Here is a tiny trained network, its code and every weight. The questions are about switching its units off for an input and a class, where a switched-off unit gives its printed mean instead of its output.

import numpy as np


def w(rows, s, z=0):
    codes = np.array(rows[::2]) - 128.0
    scale = np.full(codes.shape[1], s)
    scale[-1] = z or s
    return codes * scale


def norm(h):
    return h / np.sqrt((h * h).mean(-1, keepdims=True) + 1e-5)


def f(y):
    return y / 2 * (1 + np.tanh(0.7978845608 * (y + 0.044715 * y**3)))


def log_softmax(a):
    a = a - a.max(-1, keepdims=True)
    return a - np.log(np.exp(a).sum(-1, keepdims=True))


def net(x, mask):
    res = np.array(x, float).reshape(1, 3) / 4 @ E
    u = 0
    for l in range(4):
        y = f(norm(res) @ A[l][:, :-1].T + A[l][:, -1])
        res = res + np.where(mask[u : u + 7], y, B[l][:, -1]) @ B[l][:, :-1]
        u += 7
    return log_softmax(norm(res)[-1] @ U[:, :-1].T + U[:, -1])


A, B = {}, {}
E = w([
[59,53,85,188,191,216],'x0',
[153,144,6,68,215,72],'x1',
[202,28,141,160,133,54],'x2',
],0.0019)
A[0] = w([
[156,151,120,110,164,91,254],'L0N0',
[124,132,218,145,66,182,51],'L0N1',
[73,245,135,155,122,220,49],'L0N2',
[30,57,66,117,181,115,142],'L0N3',
[115,166,119,50,161,160,24],'L0N4',
[107,69,71,146,160,151,93],'L0N5',
[154,127,87,252,113,221,190],'L0N6',
],0.0037,0.0015)
B[0] = w([
[181,102,165,129,36,70,249],'L0N0',
[226,196,129,122,159,124,216],'L0N1',
[100,3,95,109,76,91,250],'L0N2',
[200,140,173,153,102,96,230],'L0N3',
[133,97,199,164,114,133,119],'L0N4',
[112,190,100,111,68,168,168],'L0N5',
[177,141,82,158,96,87,252],'L0N6',
],0.0035,0.0012)
A[1] = w([
[132,119,169,207,16,166,85],'L1N0',
[7,209,153,4,120,243,161],'L1N1',
[151,108,236,206,123,132,6],'L1N2',
[153,96,22,71,235,54,75],'L1N3',
[115,94,184,52,84,69,251],'L1N4',
[109,165,58,51,185,105,97],'L1N5',
[156,167,101,178,136,118,53],'L1N6',
],0.0037,0.0012)
B[1] = w([
[115,196,158,28,167,175,234],'L1N0',
[210,7,140,137,124,1,189],'L1N1',
[79,63,155,14,105,96,163],'L1N2',
[32,148,197,9,117,204,212],'L1N3',
[138,196,36,176,97,208,254],'L1N4',
[168,120,253,141,83,195,149],'L1N5',
[123,110,129,173,159,139,125],'L1N6',
],0.0035,0.0019)
A[2] = w([
[214,155,249,150,207,68,40],'L2N0',
[60,90,120,223,236,199,37],'L2N1',
[94,108,222,199,85,165,117],'L2N2',
[129,140,130,102,172,104,148],'L2N3',
[151,4,137,95,62,45,150],'L2N4',
[75,162,241,85,126,155,32],'L2N5',
[180,157,137,108,89,184,245],'L2N6',
],0.004,0.0012)
B[2] = w([
[99,123,64,138,143,142,134],'L2N0',
[208,197,112,111,1,65,152],'L2N1',
[108,182,74,30,143,112,129],'L2N2',
[109,118,182,131,74,156,125],'L2N3',
[96,19,146,198,141,135,254],'L2N4',
[139,69,147,58,110,148,163],'L2N5',
[73,91,120,159,175,175,254],'L2N6',
],0.0045,0.0023)
A[3] = w([
[66,92,93,146,106,140,185],'L3N0',
[109,94,144,2,176,137,101],'L3N1',
[198,169,130,147,99,88,83],'L3N2',
[2,59,171,93,228,120,66],'L3N3',
[36,89,109,177,124,94,248],'L3N4',
[93,214,137,86,85,84,145],'L3N5',
[142,124,11,92,156,110,241],'L3N6',
],0.0047,0.0016)
B[3] = w([
[177,119,195,137,226,76,206],'L3N0',
[10,51,218,98,58,254,240],'L3N1',
[145,170,30,131,41,198,149],'L3N2',
[195,252,43,146,39,115,251],'L3N3',
[171,91,183,139,197,118,234],'L3N4',
[215,84,77,232,131,48,181],'L3N5',
[95,215,206,159,112,200,169],'L3N6',
],0.0037,0.002)
U = w([
[52,81,209,52,37,235,253],'0',
[182,2,186,211,179,68,253],'1',
[194,209,57,199,42,103,253],'2',
[109,207,132,204,211,141,146],'3',
[56,166,65,67,189,15,3],'4',
[8,159,54,56,177,52,3],'5',
[33,168,73,66,186,23,3],'6',
],0.0065,0.004)

Each question gives the input, the list of numbers given to net, and the class t.
The units are the neurons (one row each of A and B). Each row of codes is followed by its name. A weight is (code - 128) times the scale printed after its matrix; where a second scale follows, it is the last column's (A, B and U).
mask holds one flag per neuron, layer by layer. A switched-off neuron (its flag False) gives its mean, the last column of its row in B, instead of its output. The means were averaged over made-up inputs and are rounded, as every weight is.
A unit's drop is (log p(t) with every unit on - log p(t) with that unit switched off) / (log p(t) with every unit on - log p(t) with every unit switched off).
The circuit of an input: a set's keep is (log p(t) with only the set's units on - log p(t) with every unit switched off) / (log p(t) with every unit on - log p(t) with every unit switched off). Starting from the 12 units with the biggest drops (on a tie, the unit counted first), units are removed one at a time, each time the one whose removal leaves the highest keep (on an exact tie, the one counted first), for as long as the keep stays at least 0.8.
circuit, biggest first: the units of the circuit, biggest drop first
most important unit: the unit with the biggest drop
top k neurons: the k neurons with the biggest drops, biggest first
top k neurons in layer l: the k neurons of layer l with the biggest drops, biggest first
input [4,6,6], class 0: top neuron in layer 1	L1N3
input [7,4,-5], class 2: circuit, biggest first	L2N1, L0N3
input [-6,-4,-7], class 1: top 2 neurons	L1N1, L0N3
input [5,4,-5], class 1: top 4 neurons	L1N1, L1N4, L0N1, L0N5
input [6,1,-6], class 1: top 2 neurons	L1N1, L1N4
input [-8,-7,4], class 2: circuit, biggest first	L1N4, L3N1, L3N2
input [-2,7,5], class 0: circuit, biggest first	L1N3, L3N1
input [2,-8,8], class 0: top 4 neurons	L1N0, L1N1, L0N2, L2N2
input [1,-1,-2], class 3: top 3 neurons in layer 3	L3N6, L3N1, L3N5
input [-2,-1,2], class 3: top 2 neurons	L1N1, L1N3
input [-8,-7,6], class 2: top 3 neurons	L1N3, L1N4, L0N1
input [8,-3,6], class 2: top 3 neurons in layer 0	L0N2, L0N0, L0N5
input [-1,3,-4], class 1: top 2 neurons in layer 1	L1N1, L1N0
input [-8,-5,-7], class 2: top 3 neurons	L1N3, L1N4, L0N1
input [3,0,-1], class 3: top 2 neurons in layer 2	L2N4, L2N1
input [3,-2,3], class 3: top 4 neurons	L0N6, L1N3, L0N3, L0N2
input [5,5,4], class 0: circuit, biggest first	L1N3
input [7,8,-7], class 0: top 2 neurons	L1N3, L1N4
input [-4,-3,0], class 2: top 4 neurons in layer 1	L1N3, L1N4, L1N5, L1N2
input [-5,6,1], class 0: top 2 neurons in layer 0	L0N6, L0N3
input [-4,4,-6], class 1: top neuron	L1N1
input [0,3,0], class 3: top 3 neurons in layer 2	L2N1, L2N4, L2N6
input [0,-3,-3], class 3: top 2 neurons in layer 0	L0N3, L0N1
input [-3,2,-4], class 1: top 3 neurons in layer 0	L0N3, L0N6, L0N1
input [6,4,-4], class 2: top 2 neurons	L0N3, L2N1
input [6,-5,-2], class 2: top 2 neurons in layer 1	L1N3, L1N5
input [8,-1,-4], class 2: most important unit	L2N1
input [-8,-1,-8], class 1: top 2 neurons in layer 2	L2N4, L2N1
input [2,2,-3], class 3: top 3 neurons	L0N3, L1N1, L2N4
